[[ 319  378 -144  167   -4]
 [-500 -427 -328  443  430]
 [ -12  172  169 -172  331]] ans = 430

[[ -78 -482  329  398 -192  152]
 [  43   96 -292 -251   59 -149]] ans = -149

[[ -13  -95  192  501   -5    3  173]
 [ -13 -156   16  -62  163   -5  -31]] ans = -31

[[-468  191  260   96  212]
 [  94  -34  -35  -52  -22]] ans = -22

[[ 432  433  137  -45 -603]
 [-511 -311  237  -45  106]
 [-583 -313  197  -45  163]] ans = 106

[[-275  240  471  386  481]
 [ 203  261 -119 -316 -135]] ans = -135

[[-340  386  178   84]
 [ 104 -296 -209  302]
 [ 354 -566  318 -110]] ans = 302

[[-134  -10  -14  -89 -180 -502  648]
 [-165   27  -98   67 -212 -643  613]
 [-264   44  -16 -140  -61 -228  170]] ans = 613

[[ 589  283 -179 -171]
 [ 448   55 -107 -177]
 [ 397  167  -15  536]] ans = -177

[[ -50  187 -109  338  126  467 -338]
 [ 291 -263 -466   52  274  317   83]] ans = 83
---
Q:
3	7	4	3
4	7	2	5
5	0	2	5
A: 5

Q:
-52	450	-723	-22	212	519
-748	412	-976	975	-104	446
A: 519

Q:
1	7	6	3	4	5
4	5	8	5	5	6
A: 5

Q:
69	27	82	45	95	32	36
69	30	81	48	91	42	40
51	9	73	73	66	45	46
A: 40

Q:
205	120	625	256	755	178	304
934	427	-749	-196	357	952	-800
A: 304

Q:
-156	-129	-160	478	-63	-64	-118
327	-679	-69	-237	786	272	-75
A: -118
---
44.5	133.5	-128.1	-43.6	2.8	-76.7	50.1
161.5	73.4	-144.6	-99.9	-89.5	-70.3	-61.4
-92.3	-178.3	101.7	100.0	80.5	120.3	81.6
-> 50.1, -92.3

-0.153	0.190	0.180	-0.063	-0.045
0.131	-0.014	0.143	-0.026	0.027
-0.004	0.115	-0.024	0.152	0.207
-> -0.045, -0.004

-91.5	-17.4	92.2	-139.1	98.6	104.2 -> 104.2, -91.5

8.22	13.08	-16.98	-6.28
-4.87	15.61	-15.27	-0.51
-> -6.28, -4.87

0.901	-1.559	1.229	-1.834	1.359 -> 1.359, 0.901

0.01	0.03	0.13	-0.13	-0.13	0.05 -> 0.05, 0.01

-158.8	30.3	128.2	-37.2
23.8	-97.6	-47.8	-32.2
-> -37.2, 23.8

0.080	0.094	-0.071	-0.152	-0.050	-0.057	0.032
0.105	0.095	0.109	-0.112	0.217	0.178	0.112
-> 0.032, 0.105

-12.7	16.4	-3.8	-12.0	-8.3	9.3	-15.1 -> -15.1, -12.7
---
Q:
[[543, -539, 444, 550, 547, 496, -391],
 [-495, -577, -491, 559, -475, -397, 449]]
A: -577

Q: [600, 70, 45, -77, -117, 13]
A: 70

Q:
[[638, -405, -378, -522, 55, 61],
 [391, -265, -90, -50, -100, 145]]
A: -265

Q: [495, 182, -303, -426, 39, 142]
A: 182

Q: [459, 438, 3, 379, -209]
A: 438

Q: [25, 144, -183, -198, 644, 75]
A: 144

Q:
[[92, 460, 460, -220],
 [19, 263, 369, -271],
 [137, 35, -156, 336]]
A: 35

Q: [230, -101, -359, -162, -634, -383, 0]
A: -101

Q:
[[-215, -216, -189, -526, -535],
 [-519, -524, 529, 520, -305]]
A: -524
---
array([[-177.849, -124.884,   42.217, -173.502,  -42.428, -173.757,
          37.423],
       [  40.736,  -21.561,  -71.920,  168.133,  162.037,   -0.049,
        -157.285]]) value 37.423

array([[-0.3,  0.4, -1.7,  2.1, -1.1, -1.1,  0.3],
       [ 0.5, -0.1, -1.7,  2.1, -1.5, -0.7,  0.0],
       [ 0.1,  0.3, -1.7,  1.9, -1.4, -1.4,  0.1]]) value 0.0

array([[ -18.1,   42.2, -142.7,   19.4],
       [ 118.0,   47.2,   70.1,   96.3],
       [ 125.8,   70.0,  209.4,   -0.4]]) value 96.3

array([[ 10.3,  -3.4, -14.4, -11.2],
       [ 21.4,   0.7,   7.8,   0.9],
       [ -8.0, -10.1, -17.8,  -0.7]]) value 0.9

array([[-10.93, -16.72,  18.15, -21.54,   0.25],
       [-17.80,  13.02,   5.91,   8.15,  -0.75]]) value 0.25

array([[ 0.158, -0.120,  0.032,  0.108, -0.069],
       [ 0.153, -0.127,  0.044,  0.101, -0.055]]) value -0.069

array([[-1.31, -1.14, -1.00, -2.08, -1.66],
       [-1.21, -0.75, -0.82,  1.72, -1.76],
       [-1.28, -0.99, -1.10,  0.88, -1.57]]) value -1.76
---
[[22, 22, -52, -99],
[90, 90, -323, 132],
[-117, -117, 539, 63]] Out: 132

[[87, 139, -650, -269, 59, 253],
[81, -232, -534, 294, -270, -301]] Out: -301

[[359, -585, -39, -45, 401, -340],
[-301, -85, 302, 178, 475, -310]] Out: -310

[[286, -384, 586, 471, 215],
[200, -445, 606, 397, 301]] Out: 301

[[-465, 86, 239, -44, 275],
[22, 346, 380, -199, -151],
[-524, -458, 21, 420, -395]] Out: -151

[[-232, -26, 118, -143],
[-95, 127, 525, 452]] Out: 452

[[171, 193, 117, -440, 88],
[-647, -226, -384, 297, 51],
[509, -389, 56, -383, 57]] Out: 51

[[-30, -427, -115, 110, 147, -272, -629],
[451, -29, 385, 189, 231, -25, -195],
[5, -280, 49, -97, 92, -77, -142]] Out: -195

[[-182, 83, 66, -162],
[-508, 80, 88, -326],
[22, -20, -78, -56]] Out: -326

[[-232, -107, -162, 54, 21, 401],
[-199, 463, 108, 21, 59, -145]] Out: -145
---
[[  8   5 -10  -4  -1   1   0  -2   8   3  -3]
 [ 12  -4   1   6  -8  -8  -7  -5  28  22 -15]
 [  1   0 -13 -12  -3  -9  -1   3   8   5  -3]
 [ 18   3   1  -7 -24  -8   8   0  -7  16  -2]
 [ 18   6   0  -5  -2   4  -7 -13  19  -9   7]
 [  9   6  -1  -8 -11   4   2  -3   9   9  -7]
 [ 14   3  -5  -3 -23   3  12 -13  -4   8  -9]
 [ 11 -19  15   1 -23 -19 -10   9  30  -2   3]
 [  0   0  -7  -1  -3   2   7  -2   2  16  -4]
 [  8  -6  -4  -5 -11  -3   2  -4  12   5 -11]
 [ 11   7 -29  10  12   3  -7  -8  -1   0   2]
 [ 21  -6  -9  18  14  -1 -13 -17  -3   9   3]] -> 3

[[ -15  116   60   83   49   69  137  127  189  137  137   61   23  115]
 [ -66  -48  -98   44  -61 -381  184  109  643  366  402  228 -501 -109]
 [-209   89 -120  123  -86 -307  213  163  604  423  456  100 -422 -134]
 [  86   47  -14  368 -356  142  -83  289   58  -69  246 -118 -376   99]
 [ 126    6  -68  445 -426  147 -138  319   68 -150  229 -144 -447  128]
 [ -84   -4  -46  126  108   78  170   78   85  165    7  138  221  261]
 [ 105   46  -31  393 -357  138 -107  287   66  -71  239  -96 -395  126]
 [-285   35  -81   35   83  567   -4  424   -4   86 -152  106  354  128]
 [ 112   43  -39  406 -370  146 -117  305   59  -87  230  -94 -409  131]
 [-247   93 -142  105 -105 -345  223  154  632  440  479  125 -442 -132]
 [  66  232  194  277   45  295  -46  299  151  305  236  175 -117  154]] -> 23

[[ 71 139 105 100 163 125  66 136 135 120  87 200 163]
 [ 59 127 110 134 123 101  69 126 131 170 166 155 135]
 [142 109 111  84 198 107 117 132 147 188 118 164 165]
 [ 71 143 113 112 113 114  80 121 160 134 134 149 116]
 [ 65 138 124 117 136 118  60 131 157 153 148 164 103]
 [131 138 113 100 163  94 108 113 136 166  78 155 155]
 [130  94  76 121 137 106 115 107 191 227 174 157 151]
 [109 104  78  87 165  87  97 110 166 186 128 177 179]
 [ 82 127 124 107 162 125  77 143 142 143 140 172 132]
 [ 67 105 122 120 137 159 105 167 139 107 208 155 142]
 [107 102  97 144 111 170 122 144 188 169 208 154 126]
 [105 142 113 106 149  67  84 101 127 165  86 154 149]] -> 200

[[5254 5384 4075 4686 5694 5475 5385 4875 4702 5267 5313]
 [6307 5645 6410 6294 6178 4967 6155 6315 6309 5500 5842]
 [6011 5624 6142 5523 6038 5502 5856 6295 5822 6068 6550]
 [6384 5737 4749 5764 5994 6040 6085 5347 5527 5665 5530]
 [5305 5205 7875 4306 7414 2739 6741 7232 7304 5167 3621]
 [7219 5462 4908 6348 5696 3618 5942 5595 5763 4145 6200]
 [5625 6040 4086 7052 3743 7080 4474 4394 4388 5303 6853]
 [5354 5952 6173 5204 6501 5728 6088 6116 5937 6059 5577]
 [5221 6437 4174 4721 6827 5930 6218 5197 5200 5576 4914]] -> 5267

[[6 5 6 6 6 7 6 5 6 6]
 [6 5 6 6 6 5 6 5 6 6]
 [6 6 5 6 5 6 5 6 6 5]
 [6 5 5 5 7 6 5 6 7 7]
 [4 6 5 7 2 5 6 4 3 3]
 [5 6 6 6 4 5 6 4 4 5]] -> 6
